How the elements are linked:
robu ne mobe
robu bu kiga
robu le riro
robu ko vore
robu pu rite
taru ne moti
taru bu rine
taru le nata
taru ko rufe
taru pu ruba
guvi ne sobe
guvi bu demo
guvi le giro
guvi ko bepi
guvi pu nuto
zade ne tena
zade bu fana
zade le loza
zade ko biku
zade pu raze
duba ne novi
duba bu popi
duba le rine
duba ko dimu
duba pu vidu
kesi ne vemo
kesi bu zope
kesi le bimu
kesi ko runi
kesi pu nuva
toze ne tosi
toze bu givi
toze le guga
toze ko rafo
toze pu gedo
zafe ne begu
zafe bu pedu
zafe le novi
zafe ko lose
zafe pu doba
pedu ne nabu
pedu bu riro
pedu le lose
pedu ko zafe
pedu pu begu
difi ne rada
difi bu vena
difi le nuto
difi ko sobe
difi pu rise
keri ne bagi
keri bu guga
keri le lasa
keri ko favi
keri pu tivu
giba ne biso
giba bu pigi
giba le kesi
giba ko zope
giba pu gefe
vadu ne bafi
vadu bu fibo
vadu le gefe
vadu ko biso
vadu pu mazi
doba ne duba
doba bu begu
doba le sone
doba ko sofa
doba pu dimu
loza ne rola
loza bu biku
loza le vizi
loza ko zuro
loza pu zaze
zuro ne zaze
zuro bu loza
zuro le rada
zuro ko vizi
zuro pu demo
deba ne mepo
deba bu rite
deba le begu
deba ko nabu
deba pu suli
rafo ne gedo
rafo bu toze
rafo le keri
rafo ko guga
rafo pu zoro
kobi ne potu
kobi bu nuto
kobi le dovo
kobi ko bogu
kobi pu some
kopi ne lasa
kopi bu vivi
kopi le fibo
kopi ko bevi
kopi pu valo
bafi ne giba
bafi bu vano
bafi le tufi
bafi ko mazi
bafi pu zope
pigi ne vadu
pigi bu sete
pigi le zope
pigi ko giba
pigi pu biso
pulu ne nefo
pulu bu vidu
pulu le ruba
pulu ko moti
pulu pu zeva
valo ne sete
valo bu lasa
valo le bafi
valo ko vano
valo pu pigi
begu ne popi
begu bu nabu
begu le sofa
begu ko doba
begu pu duba
bevi ne valo
bevi bu kopi
bevi le vadu
bevi ko fibo
bevi pu vano
sina ne zade
sina bu masu
sina le fosi
sina ko vumo
sina pu biku
rine ne pulu
rine bu dimu
rine le rufe
rine ko taru
rine pu moti
vivi ne favi
vivi bu gemi
vivi le bevi
vivi ko kopi
vivi pu lasa
fibo ne vano
fibo bu bevi
fibo le biso
fibo ko vadu
fibo pu bafi
kezo ne rafo
kezo bu kasi
kezo le gemi
kezo ko rore
kezo pu guga
vemo ne baze
vemo bu gefe
vemo le kado
vemo ko nuva
vemo pu neta
favi ne tivu
favi bu keri
favi le valo
favi ko lasa
favi pu liko
lose ne doba
lose bu zafe
lose le vidu
lose ko novi
lose pu sofa
givi ne mimi
givi bu vizo
givi le rafo
givi ko toze
givi pu tosi
bepi ne nuto
bepi bu guvi
bepi le saro
bepi ko giro
bepi pu kobi
vizi ne demo
vizi bu zuro
vizi le rise
vizi ko rada
vizi pu guvi
lapi ne dola
lapi bu feme
lapi le fana
lapi ko buti
lapi pu vero
vidu ne sone
vidu bu novi
vidu le moti
vidu ko pulu
vidu pu nefo
tena ne vumo
tena bu tera
tena le rola
tena ko raze
tena pu fosi
gasi ne zuro
gasi bu fosi
gasi le difi
gasi ko vena
gasi pu vizi
zepa ne vore
zepa bu vava
zepa le mepo
zepa ko tego
zepa pu riro
biku ne raze
biku bu zade
biku le zuro
biku ko loza
biku pu rola
rada ne guvi
rada bu vizi
rada le toni
rada ko rise
rada pu bepi
fofi ne volu
fofi bu nenu
fofi le dola
fofi ko rogo
fofi pu loku
dimu ne vidu
dimu bu duba
dimu le taru
dimu ko rine
dimu pu pulu
redu ne buti
redu bu loku
redu le sina
redu ko masu
redu pu fana
popi ne lose
popi bu suli
popi le dimu
popi ko duba
popi pu novi
novi ne sofa
novi bu lose
novi le pulu
novi ko vidu
novi pu sone
tera ne sina
tera bu vero
tera le raze
tera ko tena
tera pu vumo
giro ne kobi
giro bu bepi
giro le kiga
giro ko saro
giro pu bogu
kado ne nenu
kado bu nuva
kado le feme
kado ko zisu
kado pu fofi
nenu ne kedo
nenu bu neta
nenu le rogo
nenu ko fofi
nenu pu volu
vano ne pigi
vano bu valo
vano le mazi
vano ko bafi
vano pu giba
rufe ne ruba
rufe bu taru
rufe le mimi
rufe ko nata
rufe pu pava
zaze ne vena
zaze bu rola
zaze le guvi
zaze ko demo
zaze pu difi
toni ne giro
toni bu rise
toni le some
toni ko potu
toni pu saro
some ne kiga
some bu potu
some le zepa
some ko vava
some pu robu
kiga ne dovo
kiga bu saro
kiga le vore
kiga ko robu
kiga pu mobe
tufi ne kesi
tufi bu mazi
tufi le neta
tufi ko baze
tufi pu runi
kedo ne zisu
kedo bu bimu
kedo le loku
kedo ko volu
kedo pu feme
sone ne rine
sone bu sofa
sone le zeva
sone ko nefo
sone pu taru
dola ne redu
dola bu rogo
dola le tera
dola ko vero
dola pu masu
zeva ne rufe
zeva bu nefo
zeva le givi
zeva ko vizo
zeva pu nata
tosi ne kezo
tosi bu mimi
tosi le zoro
tosi ko gedo
tosi pu rore
gedo ne rore
gedo bu tosi
gedo le bagi
gedo ko zoro
gedo pu gemi
vero ne masu
vero bu dola
vero le tena
vero ko tera
vero pu sina
gemi ne keri
gemi bu rore
gemi le kopi
gemi ko vivi
gemi pu favi
fana ne tera
fana bu buti
fana le biku
fana ko zade
fana pu tena
liko ne bevi
liko bu tivu
liko le pigi
liko ko sete
liko pu fibo
nabu ne suli
nabu bu deba
nabu le doba
nabu ko begu
nabu pu popi
rore ne guga
rore bu kezo
rore le vivi
rore ko gemi
rore pu keri
mimi ne kasi
mimi bu nata
mimi le gedo
mimi ko tosi
mimi pu kezo
saro ne bogu
saro bu giro
saro le robu
saro ko kiga
saro pu dovo
mazi ne zope
mazi bu bafi
mazi le baze
mazi ko tufi
mazi pu kesi
biso ne mazi
biso bu vadu
biso le vemo
biso ko gefe
biso pu tufi
ruba ne vizo
ruba bu moti
ruba le kasi
ruba ko pava
ruba pu givi
vizo ne nata
vizo bu zeva
vizo le toze
vizo ko givi
vizo pu mimi
nuva ne neta
nuva bu vemo
nuva le zisu
nuva ko kado
nuva pu nenu
bogu ne some
bogu bu kobi
bogu le mobe
bogu ko dovo
bogu pu vava
raze ne fosi
raze bu tena
raze le zaze
raze ko rola
raze pu gasi
lasa ne liko
lasa bu favi
lasa le vano
lasa ko valo
lasa pu sete
nuto ne toni
nuto bu sobe
nuto le bogu
nuto ko kobi
nuto pu potu
buti ne vero
buti bu lapi
buti le zade
buti ko fana
buti pu tera
nefo ne taru
nefo bu sone
nefo le vizo
nefo ko zeva
nefo pu rufe
sete ne fibo
sete bu liko
sete le giba
sete ko pigi
sete pu vadu
potu ne saro
potu bu toni
potu le vava
potu ko some
potu pu kiga
suli ne zafe
suli bu mepo
suli le duba
suli ko popi
suli pu lose
runi ne nuva
runi bu kesi
runi le kedo
runi ko bimu
runi pu kado
zisu ne fofi
zisu bu kado
zisu le lapi
zisu ko feme
zisu pu rogo
vena ne vizi
vena bu gasi
vena le sobe
vena ko difi
vena pu rada
guga ne zoro
guga bu rafo
guga le favi
guga ko keri
guga pu bagi
rogo ne loku
rogo bu fofi
rogo le vero
rogo ko dola
rogo pu redu
bagi ne vivi
bagi bu zoro
bagi le liko
bagi ko tivu
bagi pu kopi
tivu ne kopi
tivu bu bagi
tivu le sete
tivu ko liko
tivu pu bevi
rise ne bepi
rise bu rada
rise le potu
rise ko toni
rise pu giro
zoro ne gemi
zoro bu gedo
zoro le tivu
zoro ko bagi
zoro pu vivi
vava ne robu
vava bu some
vava le tego
vava ko zepa
vava pu vore
loku ne lapi
loku bu volu
loku le masu
loku ko redu
loku pu buti
dovo ne vava
dovo bu bogu
dovo le rite
dovo ko mobe
dovo pu zepa
vore ne rite
vore bu robu
vore le pedu
vore ko riro
vore pu deba
sofa ne dimu
sofa bu doba
sofa le nefo
sofa ko sone
sofa pu rine
gefe ne tufi
gefe bu biso
gefe le nuva
gefe ko vemo
gefe pu baze
moti ne zeva
moti bu pulu
moti le pava
moti ko ruba
moti pu vizo
feme ne rogo
feme bu zisu
feme le buti
feme ko lapi
feme pu dola
demo ne difi
demo bu zaze
demo le bepi
demo ko guvi
demo pu sobe
mobe ne zepa
mobe bu dovo
mobe le deba
mobe ko rite
mobe pu tego
masu ne fana
masu bu redu
masu le vumo
masu ko sina
masu pu zade
volu ne feme
volu bu kedo
volu le redu
volu ko loku
volu pu lapi
fosi ne loza
fosi bu vumo
fosi le vena
fosi ko gasi
fosi pu zuro
mepo ne pedu
mepo bu tego
mepo le popi
mepo ko suli
mepo pu zafe
nata ne pava
nata bu rufe
nata le tosi
nata ko mimi
nata pu kasi
kasi ne toze
kasi bu pava
kasi le rore
kasi ko kezo
kasi pu rafo
riro ne deba
riro bu vore
riro le zafe
riro ko pedu
riro pu nabu
rite ne tego
rite bu mobe
rite le nabu
rite ko deba
rite pu mepo
bimu ne kado
bimu bu runi
bimu le volu
bimu ko kedo
bimu pu zisu
vumo ne biku
vumo bu sina
vumo le gasi
vumo ko fosi
vumo pu loza
pava ne givi
pava bu ruba
pava le kezo
pava ko kasi
pava pu toze
tego ne riro
tego bu zepa
tego le suli
tego ko mepo
tego pu pedu
sobe ne rise
sobe bu difi
sobe le kobi
sobe ko nuto
sobe pu toni
rola ne gasi
rola bu raze
rola le demo
rola ko zaze
rola pu vena
zope ne gefe
zope bu giba
zope le runi
zope ko kesi
zope pu vemo
neta ne bimu
neta bu baze
neta le fofi
neta ko nenu
neta pu kedo
baze ne runi
baze bu tufi
baze le nenu
baze ko neta
baze pu bimu

In the rows, 507 means zero.

The rows follow the links: the fewer symbols apart two elements are, the more alike their rows tend to be.

Each row is also shifted at random along 4 hidden directions that mean nothing.

Known rows, each with its element:
 690   405   471   553   535   570   610   529   493   453   545   531   600   474   599   575   474   473   490   437   589   553   505   517   493   484   483   525   493   510   522   509   518   478   560   526   506   480   454   582   527   502   517   495   495   533   505   504   578   489   462   460   504   570   545   438   460   562   528   510   449   601   517   523   552   542   515   440   508   572: difi
 372   622   557   467   440   479   449   541   458   575   437   458   511   522   433   407   529   532   528   600   381   436   497   470   536   501   571   474   536   529   460   519   542   561   500   465   480   554   535   458   463   480   521   546   476   440   485   526   472   481   509   581   476   453   457   546   549   494   449   502   507   514   551   539   435   484   515   528   485   423: ruba
 467   603   513   488   490   499   445   464   570   676   525   506   493   525   454   517   572   579   506   528   506   508   476   509   493   500   592   511   542   468   534   480   560   516   516   448   480   537   525   508   553   487   493   513   509   503   489   568   507   515   501   540   503   517   438   568   511   474   542   495   464   480   448   475   526   474   503   552   502   493: gemi
 154   441   483   543   535   530   575   491   510   378   484   540   536   475   590   514   414   450   462   421   571   532   504   590   507   533   367   531   468   494   496   499   410   488   501   557   563   463   475   521   487   542   499   474   577   494   508   439   538   517   511   471   547   530   546   458   476   521   515   530   555   518   522   497   548   553   477   447   524   560: raze
 594   586   512   484   502   489   441   465   568   675   539   507   484   528   445   530   585   575   518   543   501   511   483   494   498   501   602   507   545   477   538   485   561   510   509   454   476   538   531   505   558   491   499   515   491   520   500   567   510   515   503   534   504   512   453   565   509   468   535   491   469   468   442   468   521   469   502   567   502   487: keri
 609   482   518   543   472   510   585   586   392   431   471   471   619   475   537   430   466   373   497   473   562   508   591   486   532   474   488   536   513   509   435   487   532   467   499   553   439   446   440   623   437   494   473   418   505   509   519   485   561   502   510   511   489   548   514   428   492   593   471   576   471   616   600   574   425   573   557   433   536   600: vava
 734   565   555   515   471   476   449   555   443   551   491   389   486   562   415   437   581   441   511   478   473   470   572   426   514   464   552   524   476   508   455   491   573   494   472   549   424   480   523   585   438   450   495   407   505   550   504   544   493   564   523   527   442   541   440   480   567   588   494   537   477   501   541   588   385   531   565   519   486   558: taru
 427   538   503   483   463   531   477   561   478   485   480   505   496   525   467   506   533   581   548   571   444   503   472   415   489   492   571   462   548   568   515   550   608   555   558   416   467   560   540   474   517   457   551   600   433   489   466   587   368   470   474   546   443   499   451   554   532   517   540   472   440   541   524   526   493   455   545   460   472   478: novi
 583   579   534   517   481   448   453   458   534   612   491   426   463   568   407   430   557   479   543   475   535   474   562   530   462   458   574   554   544   476   497   497   490   451   490   542   459   528   529   561   516   505   444   420   600   536   555   571   516   546   524   535   487   547   398   490   498   507   509   497   481   447   441   476   483   482   522   564   509   504: tosi
 619   464   470   516   566   480   515   416   604   554   580   572   457   504   530   589   510   526   515   470   613   557   513   582   482   524   495   539   526   451   571   480   447   453   486   522   543   493   504   500   586   568   459   485   563   551   561   499   543   529   529   465   572   519   541   518   453   441   551   493   535   427   410   405   596   485   470   562   546   517: bimu
 644   601   534   488   503   458   451   487   525   685   548   527   508   480   467   507   577   496   468   542   531   520   550   502   568   541   559   521   515   419   492   416   547   499   427   499   462   447   498   533   501   514   465   435   479   515   506   480   580   539   559   528   555   485   532   566   531   476   506   578   537   469   508   506   444   536   507   590   554   553: sete
 395   595   521   490   510   473   415   480   541   619   535   521   450   508   450   521   573   518   454   500   518   525   517   503   543   552   506   512   478   440   506   430   536   517   435   495   489   449   533   516   492   496   492   444   502   527   479   489   494   573   559   516   540   491   503   586   561   490   547   562   559   423   499   510   456   526   507   563   539   561: valo
 635   485   492   525   569   566   533   460   580   629   579   544   565   474   574   605   530   537   433   454   529   545   444   553   532   529   489   513   449   448   540   468   506   515   518   516   548   480   479   533   544   500   537   497   497   507   471   469   657   517   480   460   545   534   559   505   492   512   520   513   501   529   477   508   565   548   462   528   495   540: kedo
 530   557   530   474   495   463   406   443   579   557   485   439   365   600   398   478   559   592   576   538   424   443   475   501   435   471   580   486   536   540   548   569   471   512   531   499   526   615   594   416   549   505   514   555   560   517   537   593   410   524   501   525   464   487   407   532   518   450   505   414   510   382   406   446   544   415   497   581   453   375: gedo
 505   466   492   524   473   481   570   575   403   366   470   525   555   475   534   452   449   416   541   522   570   523   594   475   515   496   484   521   551   533   466   513   520   476   490   514   453   458   465   557   462   515   465   480   491   509   538   493   457   488   530   517   502   509   528   472   487   536   497   551   503   572   578   528   447   531   555   442   557   563: dovo
 569   582   539   467   513   461   416   479   538   621   525   506   437   513   450   502   568   540   485   566   442   481   504   493   546   541   537   482   487   474   509   474   507   542   438   500   514   500   542   445   495   511   509   503   477   498   505   480   513   534   546   522   529   446   524   569   555   457   482   523   578   416   499   503   467   499   486   604   511   466: fibo
 653   465   520   512   523   561   620   538   477   556   501   520   683   429   633   490   444   474   450   535   452   476   471   564   574   508   493   498   480   496   458   504   460   531   531   538   559   514   433   511   486   519   527   537   479   415   491   414   745   428   462   506   544   488   608   437   473   522   386   516   509   647   574   547   532   573   456   500   499   458: biku
 337   504   524   552   460   545   574   565   430   445   436   426   615   513   525   410   461   409   487   425   512   479   536   515   497   457   468   545   486   524   433   514   508   491   546   550   472   485   457   610   435   470   504   426   557   491   485   512   560   502   473   526   458   579   447   414   509   614   480   535   444   620   574   584   451   564   542   410   486   568: rite
 866   587   550   506   476   448   480   485   512   689   499   412   531   555   422   409   566   470   544   528   496   443   565   515   488   440   634   543   555   470   483   498   513   464   490   546   443   547   501   560   514   502   444   430   551   512   559   568   613   508   504   546   485   534   431   470   488   509   440   499   455   504   470   500   467   492   520   589   503   467: toze
 371   593   535   504   462   502   449   559   453   534   473   443   504   529   433   450   560   482   492   486   476   493   532   434   521   496   519   511   484   508   459   479   596   529   488   493   437   476   522   569   437   446   518   444   485   516   462   534   445   548   519   543   454   531   436   525   571   575   530   558   483   523   561   585   399   531   555   471   496   580: nefo
 658   431   494   511   589   543   482   443   592   497   572   502   414   542   528   629   539   567   471   433   481   525   436   522   481   526   446   491   412   511   573   531   454   519   520   554   593   521   551   455   540   508   568   523   527   561   489   483   526   549   484   432   505   508   537   494   528   511   537   455   546   423   438   498   581   503   467   541   459   486: zisu
 357   588   498   480   501   479   425   460   577   617   536   543   435   520   441   548   572   581   510   525   533   540   484   496   493   530   558   505   540   473   552   469   555   513   482   439   486   508   547   484   552   500   495   517   501   536   491   558   427   537   528   527   521   496   454   603   522   454   591   508   499   431   448   458   522   465   508   549   521   524: vivi
 597   407   485   551   533   551   547   559   453   344   526   486   505   512   551   566   494   447   489   409   563   550   528   451   491   494   424   516   441   540   505   518   533   490   520   548   487   446   494   585   463   474   536   460   492   575   485   493   456   551   496   447   466   564   529   449   527   607   564   531   486   543   548   577   478   552   557   414   495   620: toni
 795   453   506   476   474   503   569   600   400   408   479   536   576   455   553   462   454   506   570   661   430   474   524   429   546   504   566   446   572   586   478   565   539   540   525   465   496   546   482   438   494   528   520   635   389   442   527   489   484   393   500   537   490   431   589   499   485   485   415   488   496   600   590   523   485   482   521   489   518   408: some
 582   391   463   537   538   533   603   498   516   405   526   551   548   482   595   550   435   488   523   476   582   539   506   546   478   493   470   521   529   521   530   535   453   464   547   529   539   506   469   514   547   544   499   530   535   517   540   493   536   474   483   468   525   533   549   454   436   504   511   483   488   546   485   464   584   506   497   466   524   508: zaze
 633   552   516   469   455   530   488   578   461   546   490   499   543   507   479   493   540   576   549   626   410   487   471   406   517   483   624   452   561   570   505   548   630   565   560   410   460   571   523   464   517   462   550   618   394   467   466   577   437   440   468   564   446   477   475   553   524   506   498   476   428   576   543   537   481   459   540   485   472   443: sofa
 613   574   497   456   482   443   444   454   582   635   526   565   448   522   437   507   548   609   595   645   507   501   504   503   479   501   653   497   641   501   563   519   536   499   513   411   482   588   539   422   613   544   459   599   484   496   554   594   429   460   518   556   528   459   469   601   464   379   520   458   485   437   413   388   559   402   496   594   532   404: zoro
 642   421   487   520   593   535   476   440   587   462   577   511   388   538   524   635   530   554   481   423   501   533   451   518   477   530   428   494   408   512   574   521   454   506   505   558   585   505   552   463   538   512   556   511   529   573   503   479   497   563   502   422   511   509   544   499   527   508   556   465   560   404   439   490   580   499   474   537   466   504: fofi
 390   469   498   466   516   517   560   521   486   442   487   615   559   415   608   515   416   544   499   640   432   487   454   545   580   569   473   440   527   531   497   528   449   566   496   466   597   531   486   370   521   569   537   651   434   396   504   411   544   402   509   516   577   393   647   541   478   418   422   496   589   546   558   474   556   504   445   523   530   386: sina
 727   473   479   543   478   486   542   524   480   463   511   469   522   550   480   476   510   451   586   471   626   536   589   476   431   430   581   555   589   525   517   524   553   426   543   513   413   514   481   606   533   499   444   454   548   574   559   607   444   513   497   514   457   586   423   453   448   545   551   499   398   545   472   482   499   474   577   456   526   570: zafe
 626   564   515   497   456   527   501   580   454   585   501   495   581   497   481   488   551   524   524   568   485   515   517   420   530   480   607   493   555   519   484   494   646   533   537   430   419   507   493   554   496   453   515   528   417   494   468   568   477   479   483   555   462   516   473   535   522   541   524   533   419   598   556   558   444   504   552   469   499   536: dimu
 494   475   494   520   477   519   519   529   487   405   462   455   481   560   472   475   494   524   583   500   501   489   501   473   432   446   546   504   558   583   523   587   524   490   580   492   481   580   527   505   529   484   509   551   534   525   525   601   390   480   464   522   438   541   418   472   489   531   529   446   429   527   480   494   534   445   550   450   467   467: suli
 693   477   494   569   581   544   532   433   585   630   595   494   547   514   552   595   552   455   415   335   628   563   515   581   495   494   453   579   423   404   531   427   476   443   490   599   519   422   463   642   519   497   480   352   589   580   499   479   691   592   494   431   542   611   508   445   493   567   556   551   490   501   448   517   541   580   487   525   519   646: kado
 554   502   495   466   520   546   571   537   499   581   549   650   643   374   633   570   467   555   448   637   470   541   455   519   624   583   518   450   524   470   505   462   540   576   489   431   550   483   448   439   528   544   537   619   368   413   465   403   631   415   509   515   598   421   670   578   488   435   450   548   550   603   577   509   536   543   451   525   551   473: redu
 389   522   484   553   468   539   528   544   484   497   496   469   561   533   489   495   523   468   504   413   601   552   534   480   461   454   525   555   530   506   497   489   594   467   557   486   420   474   487   640   496   447   489   432   534   554   478   589   460   536   479   517   450   607   401   472   499   595   590   538   394   581   510   547   480   522   569   410   503   635: popi
 833   378   473   508   536   544   564   544   485   374   540   533   500   507   571   579   474   540   553   540   487   518   476   449   480   492   510   466   510   585   551   587   512   516   566   505   541   551   509   454   543   512   557   614   441   526   522   523   460   454   467   469   477   492   566   470   477   511   497   438   480   542   504   505   565   474   510   476   479   451: sobe
 659   434   474   536   517   576   644   532   496   520   541   569   680   434   635   549   452   486   478   498   572   553   491   543   523   487   515   521   534   487   506   496   530   488   563   492   505   489   420   571   545   516   501   531   474   476   495   486   653   443   453   491   535   551   570   458   429   526   491   523   433   659   531   511   565   544   498   447   527   540: vizi
 733   526   534   534   546   484   505   430   564   656   542   460   516   529   495   491   541   447   459   430   547   483   536   590   509   489   501   560   463   417   493   459   428   452   460   609   521   476   482   568   504   530   459   377   599   529   546   469   703   558   523   481   547   548   507   450   495   517   462   530   532   467   455   498   509   552   469   594   517   526: tufi
 476   515   494   464   529   444   489   419   601   557   521   593   447   491   508   521   480   575   554   603   507   494   482   587   498   538   544   493   584   486   559   521   412   499   482   479   572   569   527   382   592   591   469   596   541   468   577   489   516   458   530   515   583   431   554   563   448   354   474   455   571   414   419   370   601   436   443   608   536   374: vemo
 498   432   456   480   573   471   479   411   617   443   566   612   357   514   521   625   487   606   562   541   549   546   465   548   458   548   483   481   537   520   612   538   423   492   502   481   588   551   558   375   614   580   504   612   525   543   559   512   399   500   528   457   561   452   560   570   462   377   563   435   581   365   387   367   635   423   461   570   528   422: nenu
 717   433   502   495   542   493   559   514   479   447   524   567   527   454   581   517   457   485   502   567   489   498   519   526   556   546   472   483   497   512   501   514   438   510   474   541   561   493   486   445   503   566   511   551   471   474   544   416   574   463   524   476   560   443   634   488   480   464   432   512   585   510   536   494   524   526   470   545   535   446: tera
1006   545   548   477   533   457   405   481   537   647   561   450   411   555   417   528   611   540   515   554   434   470   524   452   520   504   587   484   472   489   523   498   530   520   452   535   496   527   560   468   510   504   514   488   472   550   529   517   534   545   532   497   494   465   512   536   557   488   476   490   545   406   467   510   466   483   503   633   487   450: bevi
 344   487   498   476   450   486   550   549   456   362   416   514   512   506   502   422   422   534   604   620   443   453   496   494   470   478   541   468   610   607   498   608   479   524   560   454   519   606   516   410   524   535   505   642   490   439   544   546   390   406   485   561   478   454   485   504   459   455   451   439   487   545   529   458   539   438   516   466   495   371: tego
 847   543   530   489   467   513   479   576   445   569   510   449   533   528   457   477   567   522   539   572   435   477   519   401   519   466   618   481   529   542   489   526   626   536   533   471   432   539   517   531   490   449   530   535   417   512   487   566   483   485   483   545   432   505   470   512   540   548   488   496   434   558   544   566   435   491   555   507   472   484: vidu

Start here and follow the symbols in turn, left to right. Where do you end up?
Answers are names.
 593   475   524   531   471   508   566   575   405   413   452   446   578   508   519   419   462   414   525   499   495   470   565   481   509   466   499   517   514   547   448   537   501   487   520   550   471   499   471   563   446   497   491   475   513   491   526   498   530   479   496   519   466   527   494   428   499   575   446   521   474   591   575   566   446   538   542   453   502   524
bu pu ko: tego
 604   430   505   500   499   517   528   580   418   314   471   488   477   513   523   497   469   490   546   542   436   485   516   431   511   505   468   458   487   596   490   573   509   537   529   519   519   523   524   455   462   498   553   572   450   506   510   490   405   477   498   496   461   472   546   474   528   536   477   480   526   529   572   554   481   497   537   453   483   465
bu ko ko ko: mobe
 408   613   538   489   514   533   419   502   540   684   530   488   506   510   462   539   595   554   424   489   436   506   455   488   562   536   519   496   434   454   497   441   577   561   476   484   502   481   528   518   481   452   545   475   467   497   429   493   558   556   508   521   507   502   485   575   586   534   527   543   523   483   524   564   459   545   494   548   482   546
bu bu bu: zoro
 331   590   540   467   513   477   454   460   551   621   486   516   487   493   488   477   510   553   473   569   412   455   463   559   553   546   510   485   489   471   494   488   449   553   463   501   566   536   531   420   502   531   516   540   513   437   499   453   578   493   525   527   555   435   532   558   530   439   438   499   585   449   501   483   514   506   451   591   501   416
pu pu: runi
 551   407   460   508   520   533   562   554   472   343   527   582   506   473   576   576   457   524   543   540   549   558   502   461   494   523   481   478   535   563   538   543   540   507   540   464   513   503   496   468   530   520   529   595   438   518   507   513   401   464   499   482   505   493   566   513   479   497   550   491   493   541   528   495   543   481   524   441   526   515
bu le le: kiga
 683   511   514   475   547   528   529   451   591   667   537   549   562   475   563   545   510   598   489   579   432   479   415   571   533   518   566   478   520   485   536   519   459   545   537   489   580   576   499   419   575   542   527   602   487   438   507   481   664   436   473   505   558   455   568   518   467   431   429   453   513   520   456   454   603   490   429   593   487   369
ko le pu bu: rogo
 671   394   488   535   546   493   581   483   507   387   516   516   498   501   568   511   437   449   529   466   573   505   545   564   480   491   447   531   502   514   520   541   396   451   506   590   554   502   480   507   518   566   478   490   564   527   577   464   556   494   510   457   535   518   569   430   450   495   471   487   541   497   487   466   560   511   485   508   530   487
ko bu: fosi
 592   467   517   509   466   492   566   574   407   383   461   485   552   495   521   428   449   439   554   548   492   474   561   474   512   477   513   496   548   563   455   550   501   496   513   525   481   517   481   514   465   514   495   522   489   482   535   500   485   462   505   526   480   492   521   455   486   528   448   509   495   574   576   535   465   509   537   460   513   483
pu ko le: begu
 665   592   512   499   507   490   447   483   549   710   565   515   511   507   455   537   599   526   476   510   550   544   526   488   529   513   585   530   521   431   522   426   592   498   470   476   447   468   507   568   531   485   473   442   483   539   489   538   551   551   531   521   530   523   483   570   526   498   555   554   483   482   475   500   478   511   512   562   533   573
pu le: vadu
 551   534   539   500   538   440   448   430   564   558   519   476   412   540   457   488   534   485   501   478   513   477   540   569   499   518   487   531   476   458   513   485   405   474   437   583   542   498   535   485   506   550   466   439   590   529   558   473   549   562   552   486   545   489   509   502   514   459   475   503   587   382   448   464   504   507   476   607   518   478
pu ne bu: gefe
 440   458   481   487   467   471   524   522   481   333   438   506   437   544   472   444   444   541   644   592   490   469   518   482   424   460   555   480   621   618   530   618   468   494   566   467   513   615   542   417   555   537   495   629   532   494   574   591   317   433   492   538   462   480   453   496   448   451   494   414   474   492   468   429   561   400   529   475   494   383
le le bu ko: dimu
 729   442   487   534   491   521   586   591   412   417   522   535   600   455   571   513   476   428   508   511   578   551   572   453   538   499   503   516   528   511   478   493   573   480   503   512   444   440   448   586   475   499   490   478   440   527   510   487   522   490   513   491   501   529   567   471   483   563   512   563   470   613   584   556   456   551   553   443   549   598
ko ko le pu: pedu
 587   540   528   483   527   493   510   440   574   659   517   529   535   487   528   498   504   544   490   565   473   471   472   585   534   524   548   502   528   458   518   493   439   515   489   510   563   544   495   445   552   554   490   538   528   450   532   475   649   466   504   517   562   463   543   525   471   426   432   485   538   485   464   450   567   498   438   602   517   411
bu ne: gefe
